What can hang from each mark:
leza: nedi rudo zatik
nedi: rudo zatik
mifo: kemopa neli vobu
kifi: nedi rudo
zatik: rudo
kemopa: binog fegef mifo nedi zatik
lovib: fegef leza mifo vobu
kizo: kifi neli
fegef: kemopa rudo vobu
vobu: kemopa kizo lovib mifo neli
binog: fegef kemopa vobu zatik
rudo: leza nedi zatik
neli: kizo

Every row comes from one small tree of marks. The marks that hang from a mark follow it in brackets, in alphabetical order. Every link used is in the known rows. Which tree was each row made from?
Known rows:
binog[fegef kemopa[mifo[neli]] vobu]: [  93   56  169   49  116 -103   48 -138 -162  135  110   52  153  151
  147   83  -58  -20 -108 -116   36   88  -15 -134 -214   71   -2   53
   24  -84   92   82   92  -58   67   42  -13 -224   50  -85  -54  -13
   -2  135 -109 -242  144  -69   89  223   36  -95  -75  -91   51 -262
  156    2   78  106  -89  -50]
lovib[leza mifo[neli[kizo]] vobu]: [-157  -98   54   93 -134   19   45  -96 -134  -78  -72   -1   -9   25
   44   77  -70  147   29  122  264   -7 -146 -101 -126   49   27   76
 -118  -45   87   93  259  -65  602   87 -217   -3  -61 -191  -73   39
  -70 -140  -20 -127   47 -164   71  -92  -47  -28   11 -219   24  -18
 -131  185  159   52   20    5]
kizo[kifi[nedi rudo[leza zatik]] neli]: [-197 -133   92   -8  -67  119 -181 -197  -71  -53  142 -255   56 -149
  135  203    1  267  174  -66   59   28 -120   38  -65   12   52  139
 -304  -54  -77  -16  -82   55  -92  113 -182 -327   17  -16 -131   -5
  -76  -80  147 -100    7  -58  -20   86   47  100   97  166   54    8
  -57  -26   29  105    7   51]
lovib[fegef leza[zatik[rudo]] vobu[kemopa]]: [-166  -56   47   50 -146   -1   35  -23  -78   48   25   42   40   37
   87  202  -85   42 -133   84  169  -28 -157   33 -274   57  -78   19
   29  -19   12  194   47    5  498  -20 -118  189  -65 -135  -63  -24
 -111  100   40  106    6 -120   -3  -67  -80   73   26 -208  164  175
 -145  109   18  157  -16  -73]
vobu[kemopa[binog zatik] kizo[kifi neli]]: [  31  -81   21   20  113  157 -153   67  -83  -19  245 -303   52 -134
 -254  228   12  -93 -219  -27  -38   45   30 -162    3   35  -41  -34
  195   26   53    9  110   26 -225  -12  -70 -181   -9   10  -36  -46
 -153  212   85   17   -4  -89    3  156    1  167  -36   10  -33   75
 -153 -219  -44   71   32   36]
lovib[leza[nedi[rudo] zatik] mifo[kemopa neli]]: [-212 -197  -23   58 -137  -33  -38  -18  -46  -82  -30   15  209  152
   40   27 -119   33   58  211  199   43 -187  128 -161   75    5   68
 -194  -15   48  186 -227 -172  871   47  -19  248  -96 -163   34 -101
 -120  376  117   86  -23  -72   83  172    6   29    3 -154   54   80
 -182  172   43   47   51  -25]
mifo[vobu[kemopa[binog fegef nedi] neli[kizo]]]: [ 239  -95  -41  110  -45   46  -66   84  -64  -10  145 -199   18   20
    2  107    4  -19 -156  -79   29  -26   58 -283   10   29  -26   -2
  269   13  125  159  191   -5 -103  -56   41 -261   77   98   10  -37
  -87  255  -54  306    2    3   21   80  -43  167 -102   73  -80  140
 -164 -176 -193    5   33  139]
mifo[neli[kizo] vobu[kemopa[binog[fegef]]]]: [ 153  -31   18  103  116  131  -44   21 -137  -31  115  -62   17  -77
   19  201  -23   59    8  -32   66   38  -21 -100  152  117   14   36
   64   35   78   87 -144   -7   46  -14 -151 -283   60  -87  -22  -72
  -26   28   68   -7   97  -32   79   89   62   99  -44 -189  -68  -59
  -29 -104  -44   54   -5   41]
fegef[rudo[nedi] vobu[lovib]]: [ -92 -199    7   54  -54   51   66   -3    4   74  136 -110  -23  -80
   -8 -152  -21  167 -137  -85   -6  -35  -81 -132   49  118   54  -26
   17  -59   20    4  205 -120  139  -74   56 -388   35 -102   81  -25
   19  -32   26   75  -24   88  -38  -88   84   60  -74 -131   10  127
   -9  -34   33   22   55   16]
fegef[kemopa[binog mifo nedi[rudo[leza]] zatik]]: [ 341 -265  -14   17 -123  -20  -66  -43  -46   66   21 -102  104  106
   32   82  -54   98 -345  -61   50   25  -14 -260   -6  -70   53  -28
  167  -28  155  183  -31 -107 -305   70    8 -204  -56  195  148   -2
  -27  439  -68  302  -42 -176   92  330  -32  120  -62   27  -83 -116
 -199   48  -90  -66  177   22]
neli[kizo[kifi[rudo[leza zatik]]]]: [-128 -105   68   13  -30  114 -119 -129  -41  -46   16  -62 -100  -50
  177   48  -28  241  194 -124   94  -35 -140  -80   89   18   30  144
 -116  -47  -58  -35  -19   73  -44   53  -76 -193   41  -17  -78   13
  -63  -33  119  -38  -20   -8   33  -48   47   86  108   25  -50  -56
  -86   10   25  -51  -15  102]
lovib[mifo[neli] vobu[kemopa kizo]]: [-137    3   18  101   15   20  120   20  -76  -44   94 -186   75 -157
 -130  126  -50   -8 -134   96  120   36 -123  -47    3  107  -50   41
  -33  -37   39  118  151  -39  336  -11  -28 -346    6 -294  -51  -57
  -99   60   -6 -213   43  -36   21   42   -3   80  -44 -282   -4   83
  -30  115   83  123   43   58]
vobu[kemopa lovib[mifo] neli[kizo]]: [ -74   21   16  123  -32   -6  118   36   95  -67   17  -37   31  -22
  -25  -41  -42   44 -140  100   65  -17 -198  -97   43   98    4   -8
   27  -24    7   18  404  -63  393 -117  217 -113  -50 -139  117  -49
  -99   20  -72 -103   25  113   29 -125   27  116  -22 -250  -93   37
    5   15    2   31   -9  153]
kemopa[binog fegef mifo nedi[rudo] zatik]: [ 354 -224   37   15 -217  -94 -104  -65  -63   64   57 -139  135  232
  -34   -6   -8  -18 -370  -99    1  -23  131 -359 -103 -144   42  -78
  267  -30  191  288  161 -132 -389  109  -74  -51  -33  244   91   44
 -133  442  -42  376  -46  -88   32  251 -151   97  -66  205  -53  -50
 -206  -32  -85  -67  121   13]
binog[vobu[lovib mifo]]: [-178   97   39   41   15    0  151  -32  -37   28   90   41   67  -49
  -69   18  -23 -120 -111    9  -54   16  -92 -157 -224  125  -35  -29
  149  -69   23   -3  348  -53  -23  -50   81 -297   -9  -94   40  -27
  -64   73  -66 -117   29   56  -23   37   52   72  -28 -129   24  -73
    6    4    8   28  -26  160]
lovib[fegef[vobu[neli]] mifo[kemopa]]: [ -48 -219    2  130 -123  -89   34  -70   -7   13  -36  -65   54  138
   -1   60  -66  219 -104   42  129   28 -185  -26 -205  120  -28   58
 -180  -52   42  120   -6  -13  413  -57  -26 -266  -50 -196  118  -42
  -54  134  -83  -81  -62  -81   13  -26  -28   73  -85 -142   28   92
 -100  113  -21  163   90  -75]
binog[fegef[rudo] vobu[mifo neli]]: [ -72  -28   68   66  -70  -82  185 -136  -50   87  136   75   71  -38
  -41  -14  -40 -115 -165  -73  -79   24  -72 -102 -186  187   -3   21
  107  -88   47   52  138  -41   36  -65   91 -474   50 -125  129    3
  -48  335 -165 -101   -6   23   35   48   90   36 -122 -137   87   23
  149  -31   32  119   43   57]
kizo[kifi[nedi[rudo]]]: [ -59   -5   42    3 -121  -17 -101 -112   -6    2   76 -120   26  -27
  -14   16   -8  -24   21  115   82   10   60   45 -110   47   53   84
 -152   -8  -34   54   32  -14   80   45  -58 -148   -5  -39  -81  -51
 -102  258   60  -38   43   57  -25   43  -17  139   16   85   13   78
  -43  -22  -10   15  -14   -4]
lovib[leza[nedi[zatik]] mifo[neli]]: [-118 -158   15   37 -159   10  -45    1  -49 -109  -37  -23   95  134
   41   81  -83   -4  -13  118  148   37 -183   31 -219   21   26   64
 -234  -86   59  181   62 -190  612   27   -7  256  -66 -133   69  -11
 -106  -16   -4  -67   10  -78   89   97  -56  -35   21 -167  104  -21
 -114  144   67   29   13  -37]
fegef[kemopa[binog[vobu] nedi zatik]]: [ 245 -174   -4  -10    6  -12  -84  -19 -116  125  128   -6   90   88
   72  211  -36  -14 -301  -98  -18   65   79 -292 -199    5    9  -81
  239  -29  165  117   95  -59 -379  -30  -11 -163  -13  111   12   22
   12  332 -116  201   39 -160   28  245  -18   45 -120   39   -1   72
 -191  -48  -76    4  122   28]
vobu[kemopa[mifo nedi[rudo zatik]] kizo lovib]: [ 135  -38   42   84  -58   -9  110   97   52  -22  142 -242   88   82
 -114  -34  -62 -225 -395   80    3    9  -22 -137  -20   81   57  -57
   96  -73   74  166  368 -162   -6  -91  270 -271  -63  -21  187 -108
 -217  388  -41   60    1  134  -15  192  -14  158  -56 -246  -44  -33
 -117   -2 -158  -80    0  120]
kemopa[mifo[vobu[kizo]] nedi[rudo[leza]] zatik]: [ 108 -138  -33   33  -99  -15    3  -35 -136  -51  178 -270   98   28
   -7   14  -71  -50 -195  -70   58  -13   21 -178  190   -1   35   61
   70  -15  101  151  139  -49 -294   23   54 -324   13   27   37  -55
 -117  393   22  304  -29  -22   32  267  -11  139  -92  -12  -76 -141
 -242   96 -180  -87   77  107]
lovib[fegef vobu[kizo neli]]: [-122   32   36   97 -115  -31  143    0  -39   45   51 -117   33  -16
  -49   79  -13  -49  -99   68  109  -34  -90 -109 -137   76  -70   58
   18  -65   64   70    2   20  168  -54    8 -303   41 -218   21   23
 -103  114 -124  -38   33    2   -9  -42  -33  105  -66 -131   70   84
  -43   91  -14  130   89   26]
kemopa[binog fegef nedi]: [ 210 -116   10   18  -50    6 -113   32  -46   64   12 -122   77  113
    0   92   23   -5 -171  -73  -36  -29   78 -285 -161  -87  -25  -50
  243  -14  117  176  118  -40 -310   52  -38 -115   41  160   29   37
  -30  110  -50  230  -19  -83  -12  132  -95   10  -36  198   -8  119
 -156 -117  -57  -15   92    2]
mifo[kemopa[binog[vobu zatik]] neli]: [  58  -88   43   30  112  -24    3  -76 -156  130   81  -47   66   23
   59  197   24    4   99  -43  -33   86    5  -99 -282  122  -34  -18
   13  -45   92   81 -119  -36   79   71 -158 -200  -46 -136  -87  -32
  -35  158  -15 -146   23 -121   97  251    4  -29  -31 -124   33 -170
  -70  -45   71   89   28    3]
zatik[rudo[leza nedi]]: [-162  -47  -61    1  -60   66  -11  -80   -3   15   45  -13  -94 -164
  166  -45   -6  245   78  -70   76  -49 -251   55  -23  -51  -55  140
  -48  -31  -73   19   36   11   63   47   59 -134   36  -59   21  -52
   62 -131  105   95  -48    8   27  -63   40   33   74    1   21 -317
  -10   60    1    9    5   28]
mifo[kemopa neli vobu[lovib[leza]]]: [-177 -107    8  100  121  155   30    2 -158  -64   63 -148  118  -47
  -94   53  -15  192  113  117   98   70 -147  -43   85  152   -9   41
 -127  -17   50   49    3  -87  505   20 -129 -310  -64 -217   -5  -95
  -64  -88   71  -27   50  -20   28  108   41   72  -47 -277   16  -40
 -121   35  117   80  -22   35]
binog[fegef kemopa vobu zatik]: [  60  109  196  -28  122 -152   62 -100 -119  193  145   82   69  131
  276  180  -34 -167  -27 -145  -16   23   -7  -58 -498  157   -2   37
   51  -87   47   40  153   48  -74  -29  123  -89   11 -110  -94    5
  -14   44 -144 -273  113  -60   59  145   38 -135  -40 -148  108 -166
   83 -108  -15   86 -113  -32]
kemopa[binog mifo[vobu] zatik[rudo]]: [ 139  -93  -63    4  -89  -31  -81  -57  -89   41   91  -43   38   40
  -50   73  -17  143 -176 -127    4   24   67 -205   85  -87  -30  -41
   57   13   66  198   84  -80 -290   38 -202   43  -56   75  -11  -27
 -120  206   51  278  -49 -114   62  128  -92  135  -40  157  -35 -217
 -111   38  -26   -8   34  -36]
vobu[kizo[kifi] lovib[leza] mifo neli]: [-288  102   -5  116   53  124  138   65  -14  -29   87 -213  135 -149
 -280  -21  -30 -145 -183  157   30  -42 -232 -204 -156  178  -72   13
  159 -102   22  -27  481  -34  305  -92  197 -467  -36 -229  118  -40
 -195   75  -79  -59  -14   77    3   38   21  165  -48 -185   21  108
  -54  -66   69   58  -12  171]
vobu[kemopa[binog nedi] mifo neli]: [ 125  -34  -96  100   22   89   99   92   30   15  108 -159  132  -99
 -154   67    1 -124 -312   21  -61    4  -91 -189 -205   65  -67  -36
  313  -13   80  150  255  -27 -135  -80  209 -424   29   40  206  -13
  -68  257  -84   97  -88   25   67  124  -18  140  -71  -34  -41   70
  -63  -77 -153   78  111  106]
lovib[leza[rudo zatik]]: [-139  -31  -22  -24  -89    0  -19   31   -5    8  -72  -28  114   86
   86   25  -71  -71    9   54   96  -37  -24   68 -144   43   -4  -34
   -1   18    3   68 -257  -59  424   -1 -101  415  -32   35  -13   35
  -88  147   28  230  -22  -71   37  111  -11   10   37   -2   89  292
  -82   71    2   -3  -25  -35]
kemopa[binog[fegef vobu] mifo nedi zatik[rudo]]: [ 235 -131   64    5  -87 -111  -57 -126 -146  159  145   49  115  158
  149  129  -42    1 -359 -159  -26   28   20 -310 -260  -82   -2  -47
  224  -39  150  254  283  -71 -484   33  -76  -85  -20  119   69   13
  -76  366  -53  189   14 -138   54  234 -107  -13  -90  132   37 -201
 -101   11  -33   34   70  -45]
kizo[kifi[nedi rudo]]: [ -56    6   40   -5  -80   69 -170 -164  -27   -4   88 -123  109  -53
  134  110  -18   55   26   38   42   28   30  -32 -174    3   29   18
 -134  -22  -51   38   80  -13    2   47  -86 -196    2  -42 -151  -12
  -91  114   68  -26   22   17  -57   39  -43  107    3  152   19  184
  -26  -29   42   90   15   59]
vobu[kemopa[nedi] kizo[kifi]]: [ -28  -12   12   43  146   94  -77  122  -47    5  165 -277   31 -102
 -125   90  -21 -205 -184   26    2    8   16 -111   23   76  -51   32
  197   12   27   44  299   53 -114  -92  177 -287   61  -54  -21  -91
 -107  256   46   21   10   41  -38  110  -14   96  -66  -58  -30  250
 -127 -133  -67   10   -4   68]
kifi[rudo[leza[zatik] nedi]]: [-137  -58  -36  -15 -101   81  -52 -140   -4  -10   55  -51   92  -43
  287   27  -68  149  115  -75   51  -37 -184   -7  -53  -23  -23   48
  -34  -22  -57    8 -148  -35   89   38   72  -78   45  -18  -70  -27
   16   20  101  189  -77   29   13   34   57   43   76   19   19 -107
  -75   81  -45   28   39  142]
vobu[kemopa[fegef] lovib[leza[nedi zatik]] neli]: [ -88  -36   18   70  -96    7   35  165   36  -17   99  -85  225   60
   49   -6  -47 -166 -183   92   14  -57 -190  -89 -161   56  -44  -85
  209  -65   59  110  125 -120  579 -115  277  208   -5  -20   72  -52
 -134  251  -29  268   31  121   -2  114  -36  108  -50  -89   71  341
  -48 -117  -42   88  -26  162]
kizo[kifi[nedi[rudo zatik]] neli]: [ -60 -100   76   -8 -202   18 -171 -138   -7  -73  135 -178  -41   37
  -29  122  -11  -72   37  107   82   61  101  104 -220   33  111   92
 -280  -31  -23   61  -28  -57  129   65 -162  -10  -63   16  -52  -57
 -205  236   35 -105   29   -1  -18   67   12  159   46   65   90  -90
  -88  -83  -68   11  -65  -38]
kizo[kifi[nedi rudo[zatik]] neli]: [-180 -100   95  -11  -67   80 -188 -167  -48  -28  155 -219   73  -99
   66  182    8  188  112  -42   56   40  -13   32 -101   18   61   83
 -277  -42  -48    5  -29   23  -84   74 -213 -224   -5  -23 -143   -8
 -123  -20  146  -87   22  -35  -51   53   23  106   57  196   64  110
  -42  -53   42  107  -11   23]
mifo[kemopa[nedi] neli]: [  21 -188  -40   64  117  110  -67   -1  -97  -15   27 -105   67   17
   59   26   -3   45   26   46   39   76  -11  -50   26   -4   -1   38
   25   14   86   99  -73  -39  174   33  -25 -213    4  -51   51  -36
  -12  129   41   48    5  -24   46  136   14   -8  -66  -73  -28  -21
  -98  -12   21   37   63  -29]
mifo[kemopa[fegef nedi]]: [  84 -178   16   35   15   22 -119    2  -69   12    3 -127   30  113
   74   14    9    5  -70  -30   23    7   18 -141 -102  -40  -29    1
  142   -9   86  126   46   -1  -34   29   37 -132   14   79   25  -38
  -41  201    2  202  -29  -54  -43  120  -53   13  -63   78  -14   67
 -121 -124  -40   18   42   17]
kemopa[binog nedi zatik]: [ 218 -166  -40   -8  -21   60  -97   11  -64   35   73  -94   94   92
   22   91    2  -15 -222  -57  -42    1   68 -264  -80  -87   12  -66
  214   18  126  158  126  -49 -391    8   -3  -42   -2  143   84   72
  -35  130  -25  242  -34  -62   52  123  -76   26  -48  105  -40   23
 -206  -44  -93  -26  126  -26]
binog[fegef vobu[kemopa[mifo[neli]]] zatik[rudo]]: [  75    1  135   37   50 -149   67 -110 -139  156  153   55   65  -43
  181  161  -30  -92 -125 -119  -14   58  -64    2 -221   91   -2   -2
   44  -78   66  157  154  -25  133   22  -77  -99  -47 -162  -55  -75
  -84  196  -12 -183   89  -57   80  234  -20  -40  -61 -228   92 -207
  128  -11  117  130  -96    9]
kizo[kifi[nedi[zatik[rudo]]] neli]: [-113  -82   20  -16 -129   65 -233 -119  -17  -44  123 -112  -90  -35
   72  172  -10    5   23   52   55   60   52   82 -222  -40   45   74
 -238  -34  -58   69   97  -26  119   41 -191  120  -68   -5  -77  -51
 -195   69   58  -46   25  -46  -21    0  -14  124   51  143  114 -112
  -46 -130   -9   53  -96  -83]

Write each row's tree:
[  62    3   82   35   81   50   95   96  -27   82   60 -152  134  -43
  -75  166   15  -31 -163   54  -34  -30 -151 -129 -282  152  -17 -111
  138  -49   56   76  315  -58  139  -27   77  -97 -115  -79   43  -14
  -67 -129  -17  -72    5  -50   44  125  -56   15   18 -275   32  103
 -108  -86   47   70    2   60] | vobu[kemopa[binog[zatik]] lovib[leza]]
[  53 -178   60   49  -26   32  -68   22  -86   58  -69  -35   92  133
   63  211  -67   68 -204   58  146    5 -108  -96 -196   48   -7   20
   51  -43  127  105   79  -27  193  -23   -5  -65  -45  -13   56   10
   28    0  -75  154   48 -203  -20  104  -43  -13  -76 -144   91  272
 -212   42   11   70   95  -62] | lovib[fegef[kemopa[nedi]] leza]
[ 148 -141  -13    4  -87  -67  -21  -35  -57  123   86   29  112  103
  131  206  -94  -19 -143  -17   22   40   12 -142 -220   65   17    1
  137  -24   85  116 -191  -59 -117   13   16 -176    0  100   -3  -55
    8  523  -92  211    7 -133   53  297   69   78  -33   12   24   53
 -220   37 -147  -48   99   61] | fegef[kemopa[binog[vobu] nedi[rudo[leza[zatik]]]]]
[-300   97   21   67   77  166  -58    6  -41  -71  167 -308  114 -204
 -177  150  -12 -187 -117  134    1    9  -67 -128 -129  109  -19   -1
   43  -50   -9  -67  383  -19   24  -38   28 -414  -14 -142  -26  -74
 -202   27   51  -73   66   37  -81   84   77  195  -25    9    4   99
  -50 -190    4   89  -16  148] | vobu[kizo[kifi[nedi] neli] lovib mifo]
[-152  -36   33   16  -78  121 -164 -137  -20  -18   68  -56  -83  -57
  165  -32  -24  126  120  -62  145  -33  -79 -103  -54   -1    1   98
    1  -12  -23  -38  146   -4   89   28  -25 -121   51  -42 -127  -37
  -62   36  135   48  -23   26  -27 -116   11  103   41   49  -39  -73
  -75  -30   33  -17  -10  142] | neli[kizo[kifi[rudo[nedi]]]]
[-148 -200  -25   94  -91   83   33   -7  -82   -2  -74  -91   60   56
   -7   77  -82   76 -140   38  182  -17 -192   15 -411  183  -41   27
    2  -48   47  129 -177  -20  514  -10 -171 -153  -49  -94  142    5
  -80  123   33  102  -74 -185    1  104  -13  106  -50 -176   84  262
 -144   79  -46  133   64  -68] | lovib[fegef[vobu[mifo[kemopa]]] leza[rudo]]
[ -40  -27   27   20  -88  146 -201 -193  -55  -73   38 -102   -3  -67
  300  111  -46  125  129   13  107  -17  -65  -68  -81   -6   48   81
 -111  -23  -67  -35  102   37   69   72  -63 -191   26   -6 -159    3
  -50   30   88   26   36   -9  -17  -15    8  107   47  105  -57   57
  -76  -50  -13   26    9  135] | neli[kizo[kifi[nedi rudo[leza]]]]
[  37  -20  -57   -5 -137   17  -79  -97   27  -25   38    8  -46   15
  200   82  -33   36  -55   50   35   11   -8   85 -193  -41   46    9
 -207  -62  -59  114   74  -64   87   -7  -16   97  -69  -27    7  -13
  -96    7    4   80   26   33   -5  -15  -24   71   35   50   57 -121
    2  -22  -79   15  -45  -56] | kifi[nedi[zatik[rudo]]]
[ -15 -309    1   34  -32   45   35  111  -19    9  170 -124  -50 -124
   60  -25  -42  140  -91 -175  -19  -26 -163   63  139  137   44   61
  -59  -62  -23   61 -146  -16  117  -88  123 -253   96  -17  107  -34
   50  155  115   68  -38   22   38   73   97   58  -37 -108   11  293
    7  -23  -97   42   68  -16] | fegef[rudo[leza[nedi] zatik] vobu[kemopa]]
[-174  -76  -31  143  120  233   64   -8  -98 -113  -51  -19   53  -44
  -27   -7  -48   67   -9  153  126   11 -247 -129  -56  129   -1    0
   86  -54   69  -16  241  -85  605   12   -8 -261  -93 -169  113  -32
  -84 -100   55    6   29  -25   55   10   77   74  -18 -325  -67 -114
  -92  -40   86   33   -3  123] | vobu[lovib[leza] mifo[kemopa neli[kizo]]]
[  91  -59  -92   81   60  100   77   35  -63  -14  245  -28   41 -200
   38  111  -96 -105 -466  -90  -16  -31 -156  -62 -165  117    0  -67
  259  -73   22   96  233   47  -91 -137  128 -445  -27 -146  177  -44
  -99  178   36  126  -17    8  -11   71   61  149 -133 -209  -25   34
  -15 -138 -164   95   11   56] | binog[fegef[vobu[kemopa[zatik[rudo]] kizo mifo]]]
[ -43 -239  -62   47 -151   66   53  -64   -6   -2  107  -98 -119  -36
  -22  -86  -65    9 -185 -124   12  -19  -70  -81 -142  131   46   13
  -12 -107   17   80  170 -122   92  -75   67 -348   19  -65  142  -15
  -63   88  -15   99 -120   22   14  -47   82  109  -48 -143   50  -55
  -16  -42  -93    3   36    7] | fegef[rudo[nedi[zatik]] vobu[mifo]]
[  26  -47   35   18 -199   23 -157 -131    9  -78   39  -71 -133  107
  121   24  -47  -86   44  112  144    0   89   14 -123   43  117   90
 -202  -38  -21   55   90  -49  182   11  -41   58  -40   -2  -51  -37
 -187  260   26    6   54   75    7  -36    1  171   53    1  -16  -86
  -95  -74 -107  -87  -74   21] | neli[kizo[kifi[nedi[rudo zatik]]]]
[  53 -124  -32   79  -97   -1   53  -24  -78  -47  134 -206  181  -12
 -202  159  -47  170 -222   29   73   27 -167 -145  -66  115  -40    3
  -21  -11   75  190  260  -69  162  -39    1 -189  -77  -97   57  -27
 -101  114  -52   78  -64 -100   91  100  -83  140  -60 -151    2   48
 -181   85  -35  124   65   41] | lovib[leza mifo[vobu[kemopa[binog zatik] neli]]]
[-151  102  100   42   93  -24   62 -102  -53  125  275 -130  123  -20
   42   87  -45   69  -43 -146   20   37  -84 -144 -279  171  -51  119
  -45 -142  -29   -4  170   41  -48  -67  153 -542   75 -205 -101  -12
 -127  232  -78 -227   45   63   20   95   72   88  -40   27   47   19
   31  -32  -24   86  -66   93] | binog[kemopa vobu[kizo[kifi[rudo[zatik]]] neli]]
[ -49   14   22   22  -22   65 -186  -77  -46  -38   13  -94  -70   -2
  128   56  -18  -37   76   65  107  -17   51  -55   -5   13   37   56
  -63    7  -16  -41  187   34   83   -2  -44   23   23   -2 -141  -17
  -77   59   63   45   81   18  -18  -51   -4   89   16  105  -52   88
  -38 -120  -14  -10  -47   44] | neli[kizo[kifi[nedi]]]
[-126 -203  100   42 -146  -57   -4 -143  -32   12 -101  -39   16   98
   -6   90  -68  219  -28  -27   45   -6 -165  -57   53   52  -25  107
 -163  -33   -3  129   43  -57  199   42  -66 -136    1 -123   50   16
    7  -21  -42  -71  -36 -130   23  -56    2   -7   11 -156   50  119
  -86  164  117   81  127  -97] | lovib[fegef[rudo[leza]] mifo]
[ 120  -56  -20   56  121  129  -47  153  -44   -6  204 -287  113 -109
 -166  227    4 -107 -259    5  -40   23   16 -123  -82   38  -27  -52
  221   27   80   42  154    3 -237  -26   38 -303   20   57   49  -52
  -54  134   42   79   -9  -96  -25  181   20   55  -68   18  -28  160
 -173 -157 -149   57   87   42] | vobu[kemopa[binog nedi] kizo[neli]]
[  92  -78  -17   27  -21   67  -16  -13  -48  -56  100  -88   51  -49
  -54   51  -16 -128 -290  -90  -47  -18  -51 -159  -73   -4  -39  -67
  310  -44   63  122  223   -4 -103  -23   96 -132   -9   54   62   11
  -99  153    0  184  -32    8   -9   85  -30  150  -49  -75  -36   26
  -29 -154  -74   54    2  134] | vobu[kemopa[fegef zatik] mifo]
[-198  -16  -64  115   97  146  122   -1 -127  -51   60 -145   37 -175
 -121   59  -26  -73  -41   97  100   42 -116  -89  -84  122  -83   40
   81  -55   61   55  -35  -14  275   12  -48 -525    3 -265   21  -56
 -122  173   19  -81  -10  -44   29  105   60  124  -63 -227  -22 -107
  -19   17   37  109   70   89] | lovib[vobu[kizo mifo[kemopa neli]]]
[ -49  117 -100  108   87   76  188  103   46  -50  136 -164   90 -220
 -189   11  -27 -200 -248   55  -34  -17 -155  -26  -36  146  -80  -19
  203  -55   -5  -14  208   21  106 -133  293 -459   19 -149  139  -56
  -90  201  -56    6  -39  106   13   67   68  164  -82 -180  -52   63
   63  -79 -121   85   23  182] | vobu[kemopa kizo mifo neli]
[-108   36    3   56  -31   56  144   18  -32  -25   79  -68  -17 -169
 -108   54  -15 -129 -160   32   51    3  -84  -45 -176  102  -61    6
  161  -22   16   84  183   22   77  -38   45 -283   13  -82   21  -34
  -85  132   -8 -100  -39  -16    3  -10   -7  135  -14 -187   17    3
   27   15  -30  100   12  102] | lovib[vobu[kemopa mifo]]
